Each row has a class, written after it.
214,-338,-113,-120,-187,224,-77,65,62,-87,169,86,-107,210,78,-202,-113,55,-79,396,-88,50,201,79,-177,93,-29,-74,-313,116,389,-178,-181,-138,-73,159,-256,159,-30,33,9 : A
-454,92,96,25,11,-371,-161,147,381,-200,-138,-99,-256,320,240,-117,97,169,38,16,61,-166,188,-192,135,-416,241,-218,-2,167,306,301,87,-365,-22,-314,151,-79,-152,351,-174 : R
-133,-35,50,-9,-55,-318,-185,63,-44,-50,136,0,72,-47,161,-159,-52,38,71,128,-21,131,-48,13,-143,221,22,-114,-37,55,-39,73,106,-6,26,-78,-144,39,-75,37,5 : G
366,72,88,124,-335,236,104,-79,215,-163,52,79,-12,-124,6,53,273,-253,199,-35,-139,121,135,132,41,221,14,131,13,39,144,257,266,113,110,99,-96,-54,-40,20,34 : H
-62,-48,-160,11,-57,163,220,-116,73,-26,-68,-17,-179,62,-42,-136,100,-57,43,-69,-15,-103,42,-34,-23,-10,62,-47,46,-116,306,-20,11,-132,-46,127,19,19,-184,265,-60 : U
61,-169,210,-21,-15,4,-43,-16,164,-81,-109,-15,-245,331,47,-192,136,-101,-20,266,-36,10,-69,-323,30,-149,140,-64,-90,-28,323,-50,10,-247,159,-134,148,15,-70,223,-87 : X
226,43,-223,93,84,263,35,-134,-24,181,134,13,-153,-240,-43,100,-15,-53,-25,-375,5,-68,50,121,77,-27,59,214,-2,-4,-236,-289,52,416,225,31,-398,40,91,-254,-91 : Z
34,-60,69,53,-134,-205,-151,100,84,11,189,-57,63,-80,70,-142,38,156,-6,-95,-107,246,8,140,-89,223,20,-8,-39,-22,67,281,-26,98,-16,-1,125,-33,3,-131,-61 : A
-112,-17,8,-142,-192,25,29,-44,35,-146,-287,-39,-142,201,88,-66,97,-2,-17,258,149,13,-150,-64,42,-25,5,1,52,-103,341,124,-92,-94,88,-35,147,-124,-221,32,-90 : H
255,5,12,-9,45,202,77,-48,-22,11,131,-75,-315,127,18,56,17,-122,50,-65,6,65,-103,-42,41,183,-76,92,133,-87,142,215,-109,-124,83,169,104,-21,-226,89,-234 : E
76,-62,-106,8,57,126,-7,-178,-8,-125,-87,9,-104,12,-115,34,-36,-175,66,58,31,-157,-82,62,-27,73,119,55,78,-4,203,121,33,-102,110,71,-106,-6,-120,194,-93 : R
111,-75,4,-2,-32,224,69,11,-100,64,191,19,157,-13,13,47,-37,-88,-12,213,13,5,-28,-244,-52,55,16,101,47,72,104,79,-33,-29,-45,140,-81,-76,-48,88,33 : U
263,434,-128,110,-125,283,183,-56,123,-45,39,-102,-118,-65,232,214,90,148,-176,67,184,125,168,-170,67,380,-245,91,37,128,307,-109,-130,-99,-172,55,-197,-26,-188,-83,-51 : Q
33,115,178,-32,63,89,-32,-85,-79,62,149,32,69,79,204,82,72,108,34,52,45,111,62,25,63,-22,-235,51,-41,-40,-117,-114,-12,38,-168,127,10,34,28,-89,-8 : U
-71,-61,159,-192,28,179,175,62,63,32,3,63,-32,-48,60,16,-264,43,-109,-123,-213,-47,67,-106,-126,-141,-152,33,-121,-195,-19,-80,56,91,-126,43,149,-16,111,137,76 : K
19,-126,7,4,-27,142,115,-74,-96,2,-118,-73,-84,-52,79,-60,13,-157,48,307,106,-44,-115,16,-130,150,-49,86,138,-218,24,-56,162,137,68,51,143,-25,-11,75,26 : A
35,-128,-142,-56,-34,80,193,-65,5,90,-35,140,-42,-31,-47,101,-190,-37,-35,25,-35,-96,-60,172,14,-130,-110,-5,-120,-6,-165,-308,-164,-114,68,67,-80,-72,-65,-13,30 : T
142,325,12,-129,-275,144,266,-29,-69,-16,88,2,41,-8,-42,-11,-14,-137,-23,-224,26,162,-245,-234,116,112,-130,13,-28,41,87,-285,-46,-134,-133,-139,-156,75,70,19,110 : Y
-56,-397,-165,-68,72,151,39,26,-112,-5,-385,-7,-95,156,-95,106,-28,-78,167,293,53,-53,-109,186,16,-196,207,-50,163,-58,-51,259,-116,-146,160,48,83,-17,-180,34,125 : U
217,173,208,123,-221,20,-48,20,-46,-182,-14,-52,-129,177,147,-208,201,-55,-171,141,-101,189,111,157,153,-134,42,-85,-35,-108,-22,-2,144,150,-83,-48,221,-123,-2,-70,206 : Y
172,6,109,40,-1,-86,-121,66,47,83,126,-50,-176,116,-16,-80,-24,56,-8,-123,-53,213,186,147,7,58,105,-116,-29,101,-32,129,-240,-118,32,32,175,58,-259,-81,32 : A
228,192,-48,-1,-27,276,30,-135,-86,-11,140,-18,-95,-47,-19,20,41,34,41,4,43,101,77,15,36,155,-96,112,-80,-55,119,-29,-175,162,-68,239,-3,-1,-32,-74,-57 : K
-157,-52,-139,-156,118,-215,41,75,99,-77,-17,-104,-270,325,89,-22,9,74,-62,-153,19,79,67,277,-69,-69,-140,-113,133,-287,-100,294,-42,-66,-41,3,70,-24,-155,-63,-123 : H
-91,-59,-82,-56,-60,-44,-28,-25,-42,-115,91,-18,82,-16,-84,-52,-128,-202,187,122,28,-48,32,-70,-203,140,127,77,71,-51,254,118,-1,-92,-4,89,69,-54,-186,172,-36 : A
-2,-62,65,43,31,78,101,-153,112,-78,-214,-14,-138,57,-2,69,244,-117,76,325,149,-59,-39,1,58,36,0,-31,169,-16,150,200,107,-150,102,-17,220,-33,-157,196,-142 : T
272,148,0,-54,-29,210,-101,-32,-257,50,330,60,161,-141,-74,37,-75,-67,28,216,0,-8,-225,24,-160,129,-75,63,-159,-147,-223,-283,-48,163,-135,173,-41,37,192,-224,16 : T
-43,-122,31,-18,-41,-129,-100,197,-90,-73,-302,-126,-85,99,54,-134,-45,21,83,-17,13,48,-74,23,21,13,87,148,211,-138,-90,362,17,137,195,-82,213,-103,-62,-96,54 : Z
68,3,-115,-147,-122,42,266,-15,204,-128,-93,45,201,164,-97,-28,-140,-54,144,-122,-48,-4,-40,-67,-62,-49,1,-75,-131,66,13,-146,-223,-198,-48,112,73,44,-191,65,91 : R
-122,81,8,55,-92,18,-47,-76,-87,-32,-85,48,178,-181,77,35,-35,106,10,19,1,-7,-20,175,-41,-24,-97,102,-102,54,-88,-42,-5,206,-24,38,37,-5,92,-74,26 : Q
-224,190,111,91,-170,-176,163,-20,349,-13,-114,131,159,310,238,146,58,428,-382,4,-35,54,289,-236,-107,-137,-390,-232,-424,27,123,-417,-192,-137,-192,11,391,71,27,148,116 : A
-19,-354,-97,4,-93,-154,169,72,-208,-19,-74,13,-15,-15,75,-298,-42,-128,-63,194,30,50,-529,24,32,247,-30,201,239,-207,20,110,354,257,302,-56,-91,-26,128,-209,-37 : Q
-165,-21,-276,-21,-277,118,541,157,193,1,165,163,-112,83,105,-85,-11,-137,-171,182,11,-181,255,-323,-183,149,-232,-11,166,205,520,120,1,-282,0,23,-15,-28,-224,402,-66 : U
-121,182,212,7,125,-72,2,-53,12,-11,-132,-33,80,-48,1,34,-19,204,-22,-190,6,-35,69,-148,-12,-97,-42,66,-30,110,-27,-91,50,-41,-99,-120,-67,93,76,37,-49 : G
62,85,-84,47,472,-95,-292,-195,-11,141,312,-137,-62,-391,-299,310,-44,16,61,-374,-102,20,148,239,-105,77,-10,14,-134,-251,-213,-238,21,151,-265,205,-175,141,210,-174,-42 : Y
-102,-116,9,85,-30,-60,-54,-14,52,-139,-176,42,-27,128,96,-79,-69,-29,72,216,-28,-32,18,13,93,-152,50,-42,-141,43,17,-126,-21,-52,53,107,101,-10,-106,117,142 : U
-85,-22,-129,-51,172,107,32,-78,48,83,-117,-15,-44,88,41,218,53,1,-45,154,189,-46,-6,-7,-17,-50,-60,-45,82,-31,-131,-46,-154,22,128,-11,-94,-40,-49,-69,59 : X
-143,150,-84,-85,23,278,148,-158,-129,-50,-237,-19,-201,112,7,-2,-73,3,-142,-218,57,9,-204,-138,248,-172,-35,76,45,-246,178,-102,-86,-241,-93,-44,-175,-161,-69,270,-34 : K
40,78,-39,-31,-35,-41,-116,-16,-13,-38,250,42,-20,-132,80,-89,-70,-43,19,-13,-106,95,50,129,-38,-12,-87,-46,-252,112,15,-196,-30,35,-89,-9,-179,80,105,-87,-50 : X
83,-67,53,-103,2,100,50,-88,4,104,-62,39,65,122,-104,-42,162,-131,63,-71,17,161,-91,-212,147,32,37,-6,39,-29,245,54,-27,-236,24,-10,34,86,-5,48,67 : Y
-132,-42,-142,8,-566,127,235,132,235,-170,322,169,173,-32,-158,-177,-143,-264,-118,-100,-276,-18,278,-236,-187,-92,73,-45,-310,240,512,-150,-80,-136,-133,40,-107,-97,-54,410,193 : G
1,-23,-6,-55,20,-34,3,75,-69,-122,-124,-121,-258,253,-25,-74,30,-111,17,-12,24,-72,-121,-39,42,-103,139,13,173,-219,124,187,-95,-103,113,34,229,-202,-224,65,-57 : T
-378,-202,74,169,34,-96,-152,10,110,-147,-32,119,49,-62,158,-170,154,94,89,13,-130,-88,165,-90,-60,-205,25,19,-186,75,200,171,166,165,114,136,208,-57,62,319,-229 : K
-173,-50,-110,1,-281,-139,78,55,74,-11,215,-69,-279,-373,-167,-157,-73,-75,15,15,-178,-125,-165,134,-237,-56,253,-100,-59,26,347,447,43,102,62,-71,187,-166,-58,141,-221 : X
-51,84,309,142,101,-264,-260,49,-1,-102,-108,-3,33,143,161,-231,116,176,56,-76,-2,-117,314,-69,227,-7,-11,115,61,34,129,-326,375,51,-137,-147,206,218,150,-29,-89 : Z
85,-199,-80,2,313,179,81,-10,-158,379,63,56,136,-10,-214,73,-115,-29,21,-78,-47,-56,-330,-172,184,-72,254,140,178,-109,-32,134,87,-180,95,-33,-165,110,235,-104,165 : Z
16,95,112,61,25,-46,-20,115,-94,-76,-40,-77,85,44,36,-60,-73,76,-68,-141,-83,131,-27,-139,127,-37,13,-63,-96,12,-69,-136,-32,-108,-167,44,-3,-20,-39,36,187 : Z
24,192,-47,77,-18,65,-28,-2,91,42,-50,-89,-257,-135,102,-138,-111,163,-122,-123,-56,-55,116,93,294,-127,-25,91,-50,-183,-89,-194,203,208,-181,-50,28,-15,157,-109,-32 : X
58,-207,-175,-89,-200,166,291,9,35,47,-51,123,-192,-17,156,-105,264,-224,81,4,163,198,-80,-67,29,288,-140,-20,171,-115,121,-13,153,-43,302,-121,-350,-167,-65,-39,-118 : E
91,-128,-55,162,-164,65,117,39,20,73,-69,8,302,120,-68,104,91,-86,45,143,48,-29,-222,-181,33,36,132,93,173,55,48,370,28,-127,150,38,148,-169,-55,33,101 : X
95,101,88,-41,-155,59,15,-76,50,-76,-205,60,-7,210,-1,12,269,-182,7,216,117,114,-57,-283,270,-34,-54,29,53,14,168,-19,-68,-196,89,-90,71,-81,-70,107,30 : U
27,335,-34,45,82,266,76,-187,194,209,155,-52,-395,-245,-32,240,-23,207,-267,-440,-44,15,252,122,170,-38,-28,-112,-131,-209,67,-374,-92,61,-249,76,-97,-39,-64,-27,6 : A
-321,187,-42,62,298,214,90,-171,-202,134,-285,38,331,11,107,473,175,140,-139,463,399,-124,-4,-141,-44,-261,-92,2,158,84,-217,-198,-115,-145,-56,-147,-171,-89,98,17,197 : A
301,424,-73,121,-90,-132,-29,-30,-60,4,-87,-97,103,-216,-240,-57,-4,48,241,-899,-101,118,259,11,25,228,100,139,79,-41,-268,336,24,270,19,20,326,-2,-28,-67,-173 : R
-41,-369,-62,-10,225,25,72,239,46,118,-184,91,-427,304,-23,-33,81,178,-45,-219,16,-93,-63,26,-160,-343,26,-99,-85,-252,-476,-383,-170,140,417,-43,26,-1,89,-284,-120 : T
278,268,15,109,-110,386,6,-131,136,-131,-5,69,-317,268,144,-152,-4,181,-292,97,-35,-11,220,37,315,-294,-183,203,-248,-56,119,-229,-112,-62,-159,124,-104,-84,50,30,-184 : A
-89,199,-110,66,-94,-38,115,130,238,29,-285,-67,-90,224,-123,82,-50,300,-218,-407,57,-160,144,-124,40,-150,7,-28,-25,-70,-63,-54,-238,-100,-21,-58,96,-97,-37,-5,90 : H
151,59,-182,-89,-232,298,169,-90,48,-67,7,62,118,-26,-136,99,-103,-105,-118,-73,-76,9,-94,-28,10,81,-12,27,-79,-30,185,-54,-140,29,-64,95,-124,-37,-4,40,160 : U
-31,205,94,52,11,7,52,-40,100,-35,-151,-30,-233,240,240,74,265,106,-162,122,185,31,184,-199,149,54,-348,47,40,-3,274,-93,10,-212,-69,-26,84,29,-55,93,-161 : H
-92,46,-146,-24,-91,-136,-2,53,126,-101,15,-214,-77,87,-129,-92,15,59,-88,-216,-137,-21,-201,97,-38,-111,227,-90,-28,-202,196,231,-169,18,-70,39,166,-110,-72,23,29 : H
202,285,162,135,145,-77,-195,67,-229,204,341,23,205,136,108,48,-23,151,5,-65,166,229,-200,-151,36,58,-46,135,16,8,-425,189,-83,208,116,22,141,-66,230,-473,-6 : Y
158,-185,51,11,45,211,24,-35,140,-90,-15,-87,-205,270,-28,-63,-28,81,27,52,-122,58,7,-38,133,-212,116,81,-126,-105,222,-41,-120,-265,-133,177,-15,26,-129,126,-18 : R
-196,-353,-234,-212,356,134,198,53,-220,152,-341,52,94,60,-108,165,-345,94,110,6,97,-163,62,56,-259,-131,113,-71,87,-32,-255,-142,-181,-103,115,41,-229,112,-64,-50,258 : A
-326,-48,-152,96,-405,12,142,25,327,-187,10,22,-172,-96,16,-142,-158,-3,-263,-96,-267,-196,-35,126,-15,-255,55,-94,-350,-279,207,-370,253,254,-140,-12,48,-91,224,249,203 : H
15,72,55,-56,-48,-151,3,-125,-8,-36,-141,-38,-87,64,3,-159,99,-84,-69,-114,36,110,-66,102,41,137,-70,-100,57,-128,5,-21,-9,10,64,-28,173,22,-163,41,-29 : A
183,-48,8,98,-119,-11,-13,79,-94,-20,56,-38,96,-78,-87,-60,-85,38,125,106,-66,66,-85,113,-5,148,122,35,-9,-55,-166,-82,-75,48,-48,175,155,-34,-137,-121,146 : T
241,-72,87,-74,83,149,84,-53,48,223,112,-18,-392,120,75,95,87,-116,-150,123,52,17,-17,-136,-27,-4,-177,-51,-25,-108,-20,-270,-70,-103,107,14,58,80,-126,-12,-145 : E
72,68,104,119,-77,121,178,-17,87,-144,-123,-21,-9,218,356,-100,1,115,-139,244,81,-8,-276,-2,220,-127,-123,60,-4,-62,-110,-348,109,90,-4,6,76,-85,-45,-118,12 : K
-91,48,-25,-206,-20,66,164,-24,73,11,230,63,-140,28,7,-5,-225,-110,63,-74,-98,-85,214,6,-251,-76,-173,-75,-156,-19,11,-283,-230,-99,-106,67,91,51,-154,269,-83 : Z
-7,29,-21,11,-107,-4,-42,-58,62,-62,-74,-75,25,-17,-31,-60,-60,28,19,5,0,-67,-74,107,-4,-43,79,53,-57,-128,81,-43,95,71,-87,-34,84,13,113,-31,16 : A
-4,-135,138,-50,-63,-43,98,40,133,45,41,-12,88,0,-68,-96,91,-76,20,-225,-80,70,-99,-173,-133,115,-7,-2,-14,-27,178,171,-3,-4,117,-27,232,-7,73,76,-26 : T
-110,-6,-80,1,36,-115,155,-26,5,-58,-28,-88,-120,48,84,-67,110,-142,101,68,111,14,48,8,-63,61,-82,-72,90,-20,87,21,70,-138,-13,-8,-4,-10,-126,138,-62 : Q
6,-175,-52,-167,285,79,-96,-98,-95,67,23,-81,-144,25,-157,70,-143,57,-6,-168,-123,67,-99,264,-96,-83,22,62,9,-226,-99,60,-237,-22,-39,125,-135,78,-15,-58,31 : Y
157,-211,-56,12,-188,134,22,110,35,-28,-92,-85,-6,259,-37,87,101,95,20,109,8,-45,29,-147,-106,-97,82,126,-10,66,212,244,-158,-152,45,91,-63,-54,-123,35,-67 : Q
259,11,-69,0,-108,82,-107,15,103,220,-50,-74,-62,-184,-255,86,-10,4,95,-394,-152,13,-82,194,229,-56,345,13,25,-36,-99,77,4,96,50,-69,-80,83,35,-282,151 : G
61,1,-5,-117,143,17,171,-76,69,55,12,-40,-134,145,146,39,24,66,-195,-57,-31,-6,38,-35,-46,52,-275,-35,-9,-276,9,-463,90,-67,-166,20,-66,128,-23,-10,-76 : H
151,-161,235,166,218,86,-248,25,-116,9,119,-5,-23,289,-35,221,347,-13,169,536,203,-48,-42,-142,-79,-81,158,45,84,98,15,252,-71,-48,211,152,123,-22,26,-99,-98 : A
-121,235,59,176,-208,-268,-10,-73,159,-222,47,70,239,-148,148,-180,38,56,-3,204,10,29,55,60,-53,132,-161,-104,-219,142,-27,-192,132,94,-127,37,221,11,-5,98,-59 : A
-73,-140,59,-7,62,-132,-213,-76,29,-133,-108,-26,127,197,-102,51,39,51,123,214,50,19,-76,-206,75,-73,153,15,-29,56,39,140,-81,-342,-16,-44,-175,-36,-65,322,-51 : R
-97,-58,-7,-82,60,109,64,-43,-7,-105,-255,18,4,199,30,93,-49,-71,-35,26,23,-118,-94,-69,-18,-201,12,-45,24,-61,-77,-122,-75,-39,80,-35,22,-33,-56,150,86 : U
-36,-326,-106,-181,73,139,8,-37,-98,26,-275,-69,-84,164,-188,54,48,-59,80,235,168,-19,-84,41,-34,-121,93,-13,89,-98,45,-32,-249,-182,53,50,-53,-2,-159,-1,62 : R
43,-139,61,49,-153,-66,129,114,30,-41,-85,35,124,128,44,-73,-8,-18,42,164,15,90,6,-255,-62,109,0,-55,-63,130,28,-1,-84,-56,142,71,158,-36,-116,116,118 : A
-69,54,-28,55,33,56,-28,-6,-124,42,38,-8,204,-7,88,70,-42,67,31,172,84,38,-143,45,44,-66,52,-60,4,4,-218,-48,-15,20,-103,39,70,-6,11,-53,145 : R
-178,-196,96,1,123,-121,-103,-40,-299,26,-168,-30,89,-97,176,15,-54,164,55,301,121,89,-185,68,-108,40,-15,28,36,40,-42,75,27,47,77,14,34,5,-78,-78,-71 : A
17,116,107,11,-11,37,17,-46,-40,-8,8,-5,-113,-112,-77,-26,46,56,81,-41,-16,58,-71,78,-16,43,44,-30,37,-99,-31,148,26,108,-10,24,263,-25,-49,-71,-126 : X
-61,-149,168,1,23,-283,-135,5,-61,23,33,-28,23,-38,29,-253,-8,20,89,-28,-36,131,-186,116,11,141,72,3,50,-103,-55,188,125,169,131,18,223,20,2,-106,-50 : A
139,105,76,-57,41,174,26,-175,-41,-38,-100,38,25,14,148,-74,-59,-20,23,323,96,82,-68,-124,59,168,-70,4,-48,-2,152,-126,58,-21,-27,30,86,105,-8,14,34 : Y
-29,129,-39,-83,159,9,27,-143,-56,71,-270,-43,15,-164,-124,112,55,-144,71,-214,75,30,-113,73,185,-1,55,-22,173,-102,-210,97,68,7,63,-70,42,28,-64,-35,93 : T
-5,-65,-73,10,18,53,-58,65,-151,-25,-83,-27,-62,14,97,-15,3,-51,49,194,117,19,-52,94,6,-87,38,-19,74,-24,-213,-116,-19,90,73,3,-14,-78,-79,-134,30 : Y
